M: [-62.4 -81.7  81.1   6.5   8.3   6.4  11.1]
F: [ -0.5  19.6   2.9  13.4   4.2 -27.4  -7.7]
H: [  9.2   6.9  15.7 -26.2 -19.7   2.9   5.7]
diff H: [  9.2   6.8  15.7 -26.2 -19.7   2.9   5.7] | 2, [6.9]
diff M: [-62.4 -81.7  81.1   6.5   8.3   6.4  11.2] | 7, [11.1]
diff F: [ -0.5  19.6   2.9  13.5   4.2 -27.4  -7.7] | 4, [13.4]
diff M: [-62.4 -81.7  81.1   6.5   8.3   6.3  11.1] | 6, [6.4]
diff H: [  9.2   7.0  15.7 -26.2 -19.7   2.9   5.7] | 2, [6.9]

D: [ 15.9   4.9  21.7  -4.0  12.2 -15.7  10.5 -39.5 -22.0 -12.6  -8.9  15.5
  20.8   4.7  23.4 -16.2  17.2  -2.5  14.1  -4.3  39.3 -25.9  19.0 -23.4
  29.5  -1.3  23.4 -42.0 -38.0 -11.3   2.6  22.1  24.3   4.9 -16.6  40.8
  50.7 -11.1  41.4  21.0   5.1   7.9 -17.1  -0.1 -73.6 -30.0]
X: [-12.4  14.7 -15.2  78.8  17.9   4.6  -2.0  -1.3 -24.9 -17.9 -48.2 -13.4
 -44.1  38.8   0.1   6.2 -29.3  40.8 -23.9  10.4 -30.8  36.7  -4.6  -8.1
 -19.5  -1.7 -19.8  15.1  -9.8  -9.3 -24.6  16.3 -13.0   2.8  34.1  -9.1
   1.4   7.2 -35.6  56.3   5.7  -0.9 -23.4 -30.8  -9.7 -25.1]
V: [  8.4  34.8 -30.8  30.1  19.9  32.5  -9.1   7.1 -22.1  -7.6 -62.9 -28.5
 -41.1  18.1  -3.9   6.6 -27.6  34.3 -14.5  41.4 -33.1  48.4  -3.1  -5.7
  -2.6 -24.6 -18.4  -8.0   2.3   5.6 -27.1  -2.4  26.0  -2.2   6.8   8.7
  -2.4  14.3 -25.9  17.4  29.1 -28.8 -31.0 -35.6 -17.9  -8.9]
diff D: [ 15.9   4.8  21.7  -4.0  12.2 -15.7  10.5 -39.5 -22.0 -12.6  -8.9  15.5
  20.8   4.7  23.4 -16.2  17.2  -2.5  14.1  -4.3  39.3 -25.9  19.0 -23.4
  29.5  -1.3  23.4 -42.0 -38.0 -11.3   2.6  22.1  24.3   4.9 -16.6  40.8
  50.7 -11.1  41.4  21.0   5.1   7.9 -17.1  -0.1 -73.6 -30.0] | 2, [4.9]
diff D: [ 15.9   4.9  21.7  -4.0  12.2 -15.7  10.5 -39.5 -22.0 -12.6  -8.9  15.5
  20.8   4.7  23.4 -16.2  17.2  -2.5  14.1  -4.3  39.3 -25.9  19.0 -23.4
  29.5  -1.3  23.4 -42.0 -37.9 -11.3   2.6  22.1  24.3   4.9 -16.6  40.8
  50.7 -11.1  41.4  21.0   5.1   7.9 -17.1  -0.1 -73.6 -30.0] | 29, [-38.0]

S: [-10.6 -22.3  33.4  -0.7 -12.6 -20.2  -6.5 -24.9  19.5  26.5  -1.4 -17.9
 -11.2  21.5  10.0 -16.6  -6.9 -14.9 -21.4 -10.2   4.6 -11.4  -7.7  25.6
  27.0  -0.9   2.5   3.0 -12.5  -3.5 -31.7   8.3   6.6  36.3  -2.3 -14.0
 -19.3  44.9 -33.6  24.9 -12.4]
P: [  8.6 -24.3  19.9 -15.6 -14.7 -27.1 -22.1  -9.5  32.2  45.7 -19.6  -8.8
 -18.2  13.3  15.7 -10.4  -2.9 -35.8  -6.7 -19.1  -8.1  10.8 -19.9  14.5
  31.7 -16.1   6.6  13.2 -37.3   9.2 -34.4  -8.8  12.8  40.6 -10.1   2.1
  -7.1  50.5 -16.2  40.8 -30.5]
R: [-10.6  59.6 -10.5  37.6  63.5  18.1  14.8  37.1 -37.9 -18.0  28.8  23.1
  23.4  -2.2 -35.4 -47.7 -47.7  -3.9 -28.9 -23.1  47.5  -2.2 -31.5  -8.5
 -41.0 -36.3 -43.1   5.3 -12.6   9.1  52.4 -36.6  -1.7 -38.3  25.4 -20.4
  31.6 -31.0  38.1 -28.2   6.0]
Y: [  8.9  62.2 -34.4  21.5  64.3  21.4   5.8  56.6 -31.5 -12.4  11.7  40.2
  25.7 -23.2 -31.3 -39.2 -40.5 -12.9  -7.5 -29.1  30.3  17.9 -38.6 -30.4
 -49.8 -44.6 -37.9  15.4 -22.2  21.1  55.9 -47.1   7.5 -48.4  25.7   0.1
  49.3 -42.9  59.6 -22.8  -2.9]
W: [-40.1   8.9  57.0  50.9   3.0 -14.0  -1.1 -33.8 -14.6 -32.8  58.9 -22.7
 -22.0  52.3 -20.9  -0.8  -4.2  17.9 -20.6  10.8  41.7 -47.9  16.8  57.0
  26.1  19.2 -11.5 -41.6  24.7 -42.0  17.3  16.7 -36.8  21.2 -26.6 -30.5
 -29.9  13.1 -32.6 -24.4   8.4]
E: [ 54.3  -6.4  -8.0 -29.8  -2.5 -40.4 -53.2  33.7  26.8  15.5 -20.9  52.2
 -38.0 -27.4  32.3  23.9  30.5 -44.1  62.5 -29.5 -34.9  45.2 -20.5 -17.3
   6.2 -11.3  33.8  -0.8 -35.7 -10.1  -6.2  -4.3   8.8  12.1 -31.4  60.1
  43.6  13.3  25.3  23.1 -50.7]
diff W: [-40.1   8.9  57.0  50.9   3.0 -14.0  -1.1 -33.8 -14.6 -32.8  58.9 -22.7
 -22.0  52.3 -20.9  -0.8  -4.2  17.9 -20.6  10.8  41.7 -47.9  16.8  57.0
  26.1  19.2 -11.5 -41.5  24.7 -42.0  17.3  16.7 -36.8  21.2 -26.6 -30.5
 -29.9  13.1 -32.6 -24.4   8.4] | 28, [-41.6]
diff S: [-10.6 -22.3  33.4  -0.7 -12.6 -20.2  -6.5 -24.9  19.5  26.5  -1.4 -17.9
 -11.2  21.5  10.0 -16.6  -6.9 -14.9 -21.4 -10.2   4.6 -11.4  -7.7  25.6
  27.0  -0.9   2.5   3.0 -12.5  -3.4 -31.7   8.3   6.6  36.3  -2.3 -14.0
 -19.3  44.9 -33.6  24.9 -12.4] | 30, [-3.5]
diff S: [-10.6 -22.3  33.4  -0.7 -12.6 -20.2  -6.5 -24.9  19.5  26.5  -1.4 -17.9
 -11.2  21.5  10.0 -16.6  -6.9 -14.9 -21.4 -10.2   4.6 -11.4  -7.7  25.6
  27.0  -0.9   2.5   2.9 -12.5  -3.5 -31.7   8.3   6.6  36.3  -2.3 -14.0
 -19.3  44.9 -33.6  24.9 -12.4] | 28, [3.0]
diff R: [-10.6  59.6 -10.5  37.6  63.5  18.1  14.8  37.1 -37.9 -18.0  28.8  23.1
  23.4  -2.2 -35.4 -47.7 -47.7  -3.9 -28.9 -23.1  47.5  -2.2 -31.5  -8.5
 -41.1 -36.3 -43.1   5.3 -12.6   9.1  52.4 -36.6  -1.7 -38.3  25.4 -20.4
  31.6 -31.0  38.1 -28.2   6.0] | 25, [-41.0]
diff W: [-40.1   8.9  57.0  50.9   3.0 -14.0  -1.1 -33.8 -14.6 -32.9  58.9 -22.7
 -22.0  52.3 -20.9  -0.8  -4.2  17.9 -20.6  10.8  41.7 -47.9  16.8  57.0
  26.1  19.2 -11.5 -41.6  24.7 -42.0  17.3  16.7 -36.8  21.2 -26.6 -30.5
 -29.9  13.1 -32.6 -24.4   8.4] | 10, [-32.8]
diff Y: [  8.9  62.2 -34.4  21.5  64.3  21.4   5.8  56.6 -31.5 -12.4  11.7  40.2
  25.7 -23.2 -31.3 -39.2 -40.5 -12.9  -7.5 -29.1  30.3  17.9 -38.6 -30.4
 -49.8 -44.6 -37.9  15.4 -22.2  21.1  55.9 -47.1   7.5 -48.4  25.7   0.1
  49.3 -42.9  59.6 -22.8  -3.0] | 41, [-2.9]
diff W: [-40.1   8.9  57.0  50.9   3.0 -14.0  -1.1 -33.8 -14.7 -32.8  58.9 -22.7
 -22.0  52.3 -20.9  -0.8  -4.2  17.9 -20.6  10.8  41.7 -47.9  16.8  57.0
  26.1  19.2 -11.5 -41.6  24.7 -42.0  17.3  16.7 -36.8  21.2 -26.6 -30.5
 -29.9  13.1 -32.6 -24.4   8.4] | 9, [-14.6]

